Below is a small trained network, with its code and all its weights. Each question gives an input and a class and asks what happens when units are switched off, that is, made to give their printed mean instead of their output.

import numpy as np


def w(rows, s, z=0):
    codes = np.array(rows[::2]) - 128.0
    scale = np.full(codes.shape[1], s)
    scale[-1] = z or s
    return codes * scale


def norm(h):
    return h / np.sqrt((h * h).mean(-1, keepdims=True) + 1e-5)


def f(y):
    return y / 2 * (1 + np.tanh(0.7978845608 * (y + 0.044715 * y**3)))


def log_softmax(a):
    a = a - a.max(-1, keepdims=True)
    return a - np.log(np.exp(a).sum(-1, keepdims=True))


def net(x, mask):
    res = np.array(x, float).reshape(1, 6) / 4 @ E
    u = 0
    for l in range(2):
        y = f(norm(res) @ A[l][:, :-1].T + A[l][:, -1])
        res = res + np.where(mask[u : u + 6], y, B[l][:, -1]) @ B[l][:, :-1]
        u += 6
    return log_softmax(norm(res)[-1] @ U[:, :-1].T + U[:, -1])


A, B = {}, {}
E = w([
[221,216,77,129,252,225,150,146,135],'x0',
[106,206,106,49,85,164,82,46,186],'x1',
[148,152,32,126,73,50,29,129,107],'x2',
[235,70,100,84,142,96,119,83,145],'x3',
[143,160,44,178,70,140,108,145,141],'x4',
[51,92,118,132,160,144,82,137,32],'x5',
],0.0046)
A[0] = w([
[255,85,83,105,182,183,139,141,109,14],'0.n0',
[139,163,72,212,128,74,83,154,86,65],'0.n1',
[49,35,178,121,55,64,134,87,74,31],'0.n2',
[95,107,182,204,170,195,156,105,102,11],'0.n3',
[129,143,98,77,169,127,123,174,173,3],'0.n4',
[99,96,113,96,155,176,83,169,58,104],'0.n5',
],0.0059,0.0035)
B[0] = w([
[90,46,3,144,251,16,194,68,193,220],'0.n0',
[158,142,148,212,120,227,24,208,104,192],'0.n1',
[14,68,141,99,98,85,82,76,128,254],'0.n2',
[99,172,129,28,54,209,138,254,79,160],'0.n3',
[193,144,245,64,136,33,104,86,72,99],'0.n4',
[172,135,172,210,79,71,192,103,188,171],'0.n5',
],0.0054,0.0032)
A[1] = w([
[177,210,155,16,144,202,65,16,145,25],'1.n0',
[214,103,113,103,108,126,97,111,89,127],'1.n1',
[67,51,234,122,182,157,207,155,69,71],'1.n2',
[154,189,71,43,193,134,148,23,143,85],'1.n3',
[111,111,167,82,179,193,254,201,81,22],'1.n4',
[239,90,117,191,148,65,37,191,56,2],'1.n5',
],0.0062,0.0043)
B[1] = w([
[197,219,220,142,75,108,64,183,61,208],'1.n0',
[82,157,162,184,191,80,151,197,182,149],'1.n1',
[199,147,199,96,214,100,224,187,35,250],'1.n2',
[176,121,216,165,141,115,61,3,158,254],'1.n3',
[171,253,82,25,164,140,196,179,123,221],'1.n4',
[204,116,97,135,126,81,70,255,144,194],'1.n5',
],0.0082,0.0029)
U = w([
[207,216,240,136,97,129,44,80,127,70],'0',
[67,182,73,196,84,239,117,153,100,162],'1',
[191,95,64,201,139,98,74,252,118,165],'2',
[30,62,109,103,41,82,53,65,137,182],'3',
[180,202,158,76,190,169,239,191,84,232],'4',
[59,41,230,92,154,74,198,144,38,51],'5',
[201,77,92,180,236,99,162,43,184,194],'6',
[164,88,158,165,48,145,220,123,215,5],'7',
],0.013,0.0017)

Each question gives the input, the list of numbers given to net, and the class t.
The units are the neurons (one row each of A and B). Each row of codes is followed by its name. A weight is (code - 128) times the scale printed after its matrix; where a second scale follows, it is the last column's (A, B and U).
mask holds one flag per neuron, layer by layer. A switched-off neuron (its flag False) gives its mean, the last column of its row in B, instead of its output. The means were averaged over made-up inputs and are rounded, as every weight is.
A unit's drop is (log p(t) with every unit on - log p(t) with that unit switched off) / (log p(t) with every unit on - log p(t) with every unit switched off).
The circuit of an input: a set's keep is (log p(t) with only the set's units on - log p(t) with every unit switched off) / (log p(t) with every unit on - log p(t) with every unit switched off). Starting from all 12 units, units are removed one at a time, each time the one whose removal leaves the highest keep (on an exact tie, the one counted first), for as long as the keep stays at least 0.8.
circuit, biggest first: the units of the circuit, biggest drop first
k most important neurons: the k neurons with the biggest drops, biggest first
k most important neurons of layer l: the k neurons of layer l with the biggest drops, biggest first
drop of u: that unit's drop, to one decimal
input [3,-2,-6,5,-7,8], class 4: circuit, biggest first -> 1.n4
input [-6,-5,4,8,-4,-7], class 3: circuit, biggest first -> 1.n2, 0.n2
input [7,-4,1,-2,3,-1], class 6: 2 most important neurons -> 0.n0, 1.n0
input [3,4,-7,4,1,-6], class 0: 2 most important neurons of layer 0 -> 0.n5, 0.n4
input [-1,6,6,8,2,7], class 0: circuit, biggest first -> 1.n0, 0.n0
input [7,8,-5,-2,-4,1], class 0: 2 most important neurons -> 1.n3, 1.n0
input [-4,-3,-7,-8,-8,8], class 4: 2 most important neurons of layer 1 -> 1.n2, 1.n4
input [-5,-3,-3,3,5,0], class 3: 2 most important neurons -> 0.n2, 1.n4
input [-3,-4,-8,8,1,-5], class 4: 3 most important neurons of layer 1 -> 1.n2, 1.n3, 1.n4
input [-5,-2,3,0,4,-3], class 3: 2 most important neurons -> 0.n2, 1.n2
input [0,-4,0,-6,-1,1], class 4: 2 most important neurons -> 1.n4, 0.n3
input [7,5,-1,-2,-6,1], class 0: 2 most important neurons of layer 1 -> 1.n3, 1.n0
input [8,7,5,-5,8,-6], class 0: drop of 1.n4 -> 0.0
input [-2,4,5,1,-7,1], class 3: drop of 1.n2 -> 0.3
input [-2,-3,-5,0,-3,6], class 4: drop of 1.n4 -> 0.2
